x =
[[145 121 131 138 126 128 140 121]
 [118 127 107 106 143 131 140 124]
 [112 117 109 110 135 136 137 124]
 [107 133 128 107 134 127 119 133]
 [131 145 123 123 139 120 129 123]
 [142 118 136 146 125 130 127 122]
 [102 131 131 123 126 129 106 128]
 [118 125 104 110 143 133 139 122]
 [122 141 147 124 127 119 113 135]
 [ 99 139 126 105 131 125 117 132]
 [151 137 135 129 133 119 142 126]
 [102 139 125 104 135 125 119 132]
 [111 123 134 128 118 129 118 126]
 [147 127 125 120 141 126 147 127]]
Indices start at 0.
row 0 col 0 = 145
row 10 col 3 = 129
row 3 col 2 = 128
row 4 col 7 = 123
row 13 col 2 = 125
row 6 col 5 = 129
row 7 col 1 = 125
row 11 col 0 = 102
row 10 col 5 = 119
row 4 col 3 = 123
row 8 col 7 = 135
row 5 col 2 = 136
row 9 col 2 = 126
row 4 col 2 = 123
row 8 col 4 = 127
row 3 col 5 = 127
row 0 col 1 = 121
row 4 col 5 = 120
row 11 col 6 = 119
row 9 col 7 = 132
row 3 col 1 = 133
row 9 col 0 = 99
row 2 col 2 = 109
row 10 col 2 = 135
row 0 col 7 = 121
row 13 col 0 = 147
row 3 col 4 = 134
row 5 col 1 = 118
row 9 col 4 = 131
row 7 col 2 = 104
row 7 col 5 = 133
row 3 col 0 = 107
row 8 col 3 = 124
row 10 col 6 = 142
row 4 col 6 = 129
row 2 col 5 = 136

X = [124 124 133 117 137 154 126 143]
X[-8] = 124
X[4] = 137
X[5] = 154

A =
array([[129, 133, 133, 126, 128, 144, 135],
       [117, 130, 147, 137, 127, 127, 128],
       [132, 131, 125, 125, 134, 148, 122],
       [114, 131, 146, 140, 122, 127, 129],
       [124, 131, 141, 142, 116, 126, 124],
       [121, 126, 150, 139, 123, 131, 117]])
A[0, -7] -> 129
A[2, 3] -> 125
A[:, 3] -> [126, 137, 125, 140, 142, 139]
A[:, -3] -> [128, 127, 134, 122, 116, 123]
A[-5, -2] -> 127
A[-3, 0] -> 114
A[-4, 5] -> 148
A[-2, 6] -> 124
A[-2, 3] -> 142
A[1] -> [117, 130, 147, 137, 127, 127, 128]
A[5, -1] -> 117
A[3, 2] -> 146
A[1, 2] -> 147
A[:, 5] -> [144, 127, 148, 127, 126, 131]
A[-5, -4] -> 137
A[0] -> [129, 133, 133, 126, 128, 144, 135]
A[3, 3] -> 140
A[-1] -> [121, 126, 150, 139, 123, 131, 117]
A[3, 5] -> 127

arr =
[[126 128 126 134 128 130 133 122]
 [129 129 126 131 129 131 139 124]
 [116 136 129 126 130 145 127 117]
 [117 125 123 132 133 134 138 119]
 [122 118 127 111 127 126 129 136]
 [128 151 136 123 114 155 120 113]
 [126 126 126 132 131 128 135 126]
 [126 119 127 126 135 117 122 137]
 [130 119 127 141 141 108 117 137]
 [139 136 133 126 126 128 120 134]
 [125 131 127 129 128 136 135 122]]
arr[0,0] -> 126
arr[9,5] -> 128
arr[4,6] -> 129
arr[6,3] -> 132
arr[:, 0] -> [126, 129, 116, 117, 122, 128, 126, 126, 130, 139, 125]
arr[4,1] -> 118
arr[:, 6] -> [133, 139, 127, 138, 129, 120, 135, 122, 117, 120, 135]
arr[:, 3] -> [134, 131, 126, 132, 111, 123, 132, 126, 141, 126, 129]
arr[9,1] -> 136
arr[7,5] -> 117
arr[4,2] -> 127
arr[8,4] -> 141
arr[7] -> [126, 119, 127, 126, 135, 117, 122, 137]
arr[1,4] -> 129
arr[10,0] -> 125
arr[8,6] -> 117
arr[4] -> [122, 118, 127, 111, 127, 126, 129, 136]
arr[8,3] -> 141
arr[10,7] -> 122
arr[3,3] -> 132
arr[6,1] -> 126
arr[7,7] -> 137
arr[9] -> [139, 136, 133, 126, 126, 128, 120, 134]
arr[1,0] -> 129
arr[5] -> [128, 151, 136, 123, 114, 155, 120, 113]
arr[:, 4] -> [128, 129, 130, 133, 127, 114, 131, 135, 141, 126, 128]
arr[0] -> [126, 128, 126, 134, 128, 130, 133, 122]
arr[:, 5] -> [130, 131, 145, 134, 126, 155, 128, 117, 108, 128, 136]
arr[2,6] -> 127
arr[8,1] -> 119
arr[2,0] -> 116
